Below is a small trained network, with its code and all its weights. Each question gives an input and a class and asks what happens when units are switched off, that is, made to give their printed mean instead of their output.

import numpy as np


def w(rows, s, z=0):
    codes = np.array(rows[::2]) - 128.0
    scale = np.full(codes.shape[1], s)
    scale[-1] = z or s
    return codes * scale


def norm(h):
    return h / np.sqrt((h * h).mean(-1, keepdims=True) + 1e-5)


def f(y):
    return y / 2 * (1 + np.tanh(0.7978845608 * (y + 0.044715 * y**3)))


def log_softmax(a):
    a = a - a.max(-1, keepdims=True)
    return a - np.log(np.exp(a).sum(-1, keepdims=True))


def net(x, mask):
    res = np.array(x, float).reshape(1, 4) / 4 @ E
    u = 0
    for l in range(4):
        y = f(norm(res) @ A[l][:, :-1].T + A[l][:, -1])
        res = res + np.where(mask[u : u + 7], y, B[l][:, -1]) @ B[l][:, :-1]
        u += 7
    return log_softmax(norm(res)[-1] @ U[:, :-1].T + U[:, -1])


A, B = {}, {}
E = w([
[7,63,198,132,130,32,150],'x0',
[116,173,145,200,205,229,154],'x1',
[172,192,69,121,239,114,131],'x2',
[107,96,255,82,130,103,183],'x3',
],0.0048)
A[0] = w([
[45,130,190,192,235,160,155,92],'0.n0',
[205,136,142,37,87,83,123,44],'0.n1',
[86,121,215,96,173,63,143,82],'0.n2',
[119,142,149,119,193,83,150,88],'0.n3',
[132,125,143,62,101,5,125,84],'0.n4',
[63,122,200,131,48,98,136,44],'0.n5',
[33,120,161,177,147,90,139,1],'0.n6',
],0.012,0.0047)
B[0] = w([
[178,58,144,57,155,239,123,242],'0.n0',
[252,111,161,91,178,155,129,194],'0.n1',
[83,205,226,136,177,124,230,242],'0.n2',
[90,134,143,139,239,97,128,167],'0.n3',
[189,101,85,60,110,39,128,253],'0.n4',
[63,123,96,189,36,160,73,237],'0.n5',
[63,83,190,96,199,78,143,198],'0.n6',
],0.014,0.0078)
A[1] = w([
[192,131,77,141,160,198,107,226],'1.n0',
[69,161,94,176,129,65,153,43],'1.n1',
[103,135,95,157,102,137,148,1],'1.n2',
[72,97,152,134,119,188,129,164],'1.n3',
[108,111,93,123,135,60,84,94],'1.n4',
[76,127,163,169,194,156,133,101],'1.n5',
[163,177,80,167,111,252,101,230],'1.n6',
],0.017,0.0012)
B[1] = w([
[95,106,81,178,66,134,59,252],'1.n0',
[106,171,148,133,84,50,23,153],'1.n1',
[221,115,165,129,173,64,100,133],'1.n2',
[205,222,62,145,120,117,124,190],'1.n3',
[46,106,105,132,102,101,63,157],'1.n4',
[188,34,106,101,79,245,117,184],'1.n5',
[204,252,161,221,146,204,155,254],'1.n6',
],0.013)
A[2] = w([
[73,101,198,134,230,199,189,4],'2.n0',
[194,169,145,184,72,181,144,83],'2.n1',
[128,146,180,108,57,231,116,152],'2.n2',
[108,76,151,150,2,171,133,183],'2.n3',
[182,227,182,239,73,161,247,105],'2.n4',
[91,111,41,146,76,245,154,149],'2.n5',
[50,95,219,29,61,110,170,72],'2.n6',
],0.011,0.0024)
B[2] = w([
[143,94,51,25,130,114,24,168],'2.n0',
[127,111,65,157,177,179,74,229],'2.n1',
[210,141,106,199,152,113,162,216],'2.n2',
[80,170,102,194,248,92,214,179],'2.n3',
[120,133,147,146,149,178,25,245],'2.n4',
[116,211,159,178,131,75,58,205],'2.n5',
[125,76,63,215,72,212,140,184],'2.n6',
],0.013,0.012)
A[3] = w([
[70,141,219,70,158,219,130,55],'3.n0',
[171,165,165,115,61,178,158,100],'3.n1',
[64,190,176,67,136,183,157,50],'3.n2',
[93,98,185,76,141,224,174,3],'3.n3',
[73,157,131,111,147,155,138,66],'3.n4',
[94,140,122,87,134,170,136,86],'3.n5',
[107,139,252,118,44,135,148,83],'3.n6',
],0.015,0.0024)
B[3] = w([
[179,32,87,57,97,79,94,210],'3.n0',
[105,67,72,137,221,116,84,196],'3.n1',
[178,103,155,140,104,155,115,111],'3.n2',
[247,95,77,83,60,53,79,253],'3.n3',
[226,122,48,158,89,80,119,100],'3.n4',
[239,118,61,162,109,22,168,126],'3.n5',
[128,117,21,82,118,70,22,167],'3.n6',
],0.012,0.0027)
U = w([
[146,188,114,219,169,210,80,186],'0',
[80,176,203,91,126,162,178,1],'1',
[134,199,229,74,218,87,248,122],'2',
[74,100,128,178,95,154,214,58],'3',
[87,178,201,98,123,170,180,16],'4',
[34,122,105,138,74,55,94,153],'5',
[202,66,111,43,146,134,119,165],'6',
],0.013,0.0073)

Each question gives the input, the list of numbers given to net, and the class t.
The units are the neurons (one row each of A and B). Each row of codes is followed by its name. A weight is (code - 128) times the scale printed after its matrix; where a second scale follows, it is the last column's (A, B and U).
mask holds one flag per neuron, layer by layer. A switched-off neuron (its flag False) gives its mean, the last column of its row in B, instead of its output. The means were averaged over made-up inputs and are rounded, as every weight is.
A unit's drop is (log p(t) with every unit on - log p(t) with that unit switched off) / (log p(t) with every unit on - log p(t) with every unit switched off).
most important unit: the unit with the biggest drop
top k neurons: the k neurons with the biggest drops, biggest first
top k neurons in layer l: the k neurons of layer l with the biggest drops, biggest first
drop of u: that unit's drop, to one decimal
input [2,-5,0,6], class 5: top 2 neurons	[0.n4 0.n0]
input [0,-6,-5,3], class 3: top 4 neurons in layer 1	[1.n6 1.n0 1.n3 1.n1]
input [5,3,-1,4], class 6: most important unit	0.n0
input [-5,-6,3,1], class 6: top 3 neurons	[1.n6 0.n1 0.n5]
input [8,2,-2,5], class 6: top 2 neurons	[0.n6 0.n2]
input [4,-1,-8,6], class 3: top 3 neurons	[1.n6 2.n3 0.n2]
input [-2,-1,3,3], class 6: top 2 neurons in layer 1	[1.n6 1.n1]
input [7,-1,-3,1], class 3: top 2 neurons in layer 1	[1.n6 1.n5]
input [7,5,-2,4], class 6: top 2 neurons in layer 0	[0.n0 0.n6]
input [1,8,7,7], class 6: top 2 neurons	[0.n5 0.n3]
input [4,-7,0,-8], class 5: top 2 neurons	[1.n4 0.n0]
input [4,-5,-3,5], class 5: top 2 neurons in layer 0	[0.n4 0.n0]
input [0,-3,3,6], class 2: drop of 0.n1	0.2
input [-2,-2,1,2], class 6: top neuron	[1.n6]
